What can hang from each mark
besi: kemo lege
zezo: lege savipel
kemo: savipel vabo
vabo: bogo rupe
bogo: besi rupe zezo
savipel: vabo zezo

Each row was made from one small tree. Brackets hold a mark, then the marks that hang from it, in alphabetical order. Every link used is in the known rows. Write each row's tree.
In the rows, 128 means zero.
Known rows
(kemo (savipel zezo) (vabo rupe)): [ 45 149 115  73 179  57 127 128 105 124  89 187 186 135 106 110 159 192
 144]
(savipel vabo (zezo lege)): [130 108 129 119 114 109 141 148 170 124  88 117 140 134  96 113 153 160
 139]
(kemo (savipel zezo) (vabo bogo)): [ 69 153 117  87 173  80 143 115  98  81  80 169 208 128 117 101 150 203
 120]
(bogo besi rupe): [133 134 125 135 145 166 126 132 136 160 161 134  95 145 118 137 104 103
 119]
(besi lege): [109 106 122 133  67 152 139 139 137 130 154 142 108 100 127 156 138 108
  67]
(bogo (besi (kemo vabo) lege) zezo): [116  95  96 111 164  98  97 127  45  90 217 199  74 126 166 159 110  99
  39]
(zezo lege): [148  98 121 105 114 107 152 129 152 143 124 148 112 135 120 131 132 112
  97]
(savipel (vabo (bogo besi) rupe)): [133 152 131 147  89 162 129 100 134 125 123 128 178 145 114 148 144 127
 178]
(kemo (vabo bogo)): [143 141 128 115 113 108 162  93 104  95 115 165 195 132 135 140 139 139
  93]
(kemo (savipel zezo) (vabo bogo rupe)): [ 59 164 116  87 170  80 122 107 111 116  92 181 215 130 105  99 160 198
 168]
(savipel (vabo (bogo besi) rupe) zezo): [100 152 124 142 107 149 108 119 162 130 119 119 175 134  99 124 156 167
 193]
(zezo lege (savipel (vabo (bogo besi) rupe))): [139  86 150 138 132 114 123  95 170 159 108 122 127 133  97 130 124  83
 165]
(zezo lege savipel): [127  73 145 112 124  86 152 136 170 163 106 120  80 113 124 126 122  89
  79]
(besi (kemo (savipel vabo))): [111 165 130 117 109 110 168 178  63  74  76 146 157 127 172 125 147 158
  91]
(besi (kemo (savipel vabo zezo))): [ 82 165 124 113 122  99 149 195  85  75  74 137 150 120 161 103 158 188
 104]
(vabo (bogo (zezo lege savipel))): [145 106 128 125 128 121 122 118 154 142 146  97  88 111 149 118 113 111
 111]
(savipel (vabo (bogo besi rupe (zezo lege)))): [189 131 127 153 153 173 109 102 132 126 154 107 126 155 113 123 102 114
 181]
(bogo besi (zezo savipel)): [ 94  95 120 115 156 110 111 138 125 145 165 104  43 119 158 152  97 110
  72]
(bogo besi): [109 115 119 114 122 131 139 128 123 129 144 150 107 142 132 158 122 121
  80]
(bogo (besi kemo) rupe (zezo lege savipel)): [157  90 122 130 203 113  92 153 116 170 197 127   4 129 158 106  77  66
  99]
(zezo (savipel (vabo bogo))): [130 132 162 156  73 140 165 131 150 118  73  76 150 104 138 138 133 125
 105]

Write each row's tree
[118 150 132 123 162 139 130 138 149 113  73 114 179 136  85  75 140 178
 192] => (kemo (savipel (vabo (bogo rupe)) (zezo lege)))
[145 192 125 140 133 152 133 168  65  86 116 114 145 126 180 100 125 157
 144] => (besi (kemo (savipel (vabo (bogo rupe zezo)))))
[110 129 157 142  77 117 150 143 159 161  81  93 130 108 129 146 141 113
 130] => (zezo (savipel (vabo rupe)))
[147  91 138 123 131  96 133 138 145 139 113  87  77 121 139 133 114 111
 108] => (bogo (zezo lege (savipel vabo)))
[ 97 135 124 130  94 131 145 170  65  74 112 160 137 105 154 135 147 131
  77] => (besi (kemo (savipel vabo)) lege)
[200 149 133 156 119 175 127 118 142 127 132  90 142 139 122 113 116 122
 181] => (savipel (vabo (bogo rupe (zezo lege))))
[127  79 129 116 171  95  98 115 144 164 151 116  61 142 118 143 105  88
 144] => (bogo besi (zezo lege (savipel (vabo rupe))))
[145  80 157 128 112  96 163 135 163 142  73 103 108 122 115 130 128  95
  99] => (zezo lege (savipel vabo))
[153 153 112 146 149 185 100 114 126 142 193 109  98 137 140 125  96 123
 149] => (vabo (bogo besi rupe zezo))
[143 123 129 132 105 130 137 128 173 108  91 111 171 129  96 103 154 162
 161] => (savipel (vabo bogo) (zezo lege))
[173 114 115 116 204 120 108  75 105 128 180 171 134 160 113 121  97 106
 139] => (kemo (vabo (bogo besi rupe (zezo lege))))
[ 98 155 130 130  83 126 129 153 166 142  92 111 160 122 107 125 169 174
 170] => (savipel (vabo rupe) zezo)
[180 178 134 164  95 190 131 127 129 117 129  76 152 130 141 124 121 142
 168] => (savipel (vabo (bogo rupe zezo)))
[135 154 114 112 130 106 121  87 103 126 156 159 171 136 144 137 137 141
 147] => (kemo (vabo (bogo zezo) rupe))
[108 104  93 110 161  99  83 119  56 120 228 207  77 127 158 157 118  94
  80] => (bogo (besi (kemo (vabo rupe)) lege) zezo)
[154 127 119 134 131 142 100  92 134 135 154 128 141 156 114 141 128 122
 197] => (savipel (vabo (bogo besi (zezo lege)) rupe))
[133 109 156 177 106 181 125 115 151 142 128  91 118 101 105 137 109  79
 120] => (zezo (savipel (vabo (bogo (besi lege) rupe))))
[123 106 121 148 130 185 109 124 136 159 194 149  82 123 101 145 105  80
 105] => (bogo (besi lege) rupe)
[137 136 139 143 134 147 118 158 151 177 150  70  50 105 157 119  97 109
 108] => (bogo rupe (zezo savipel))
[143 170 139 151  56 163 143 114 144 127 100 114 195 130 126 139 156 140
 180] => (savipel (vabo bogo rupe))
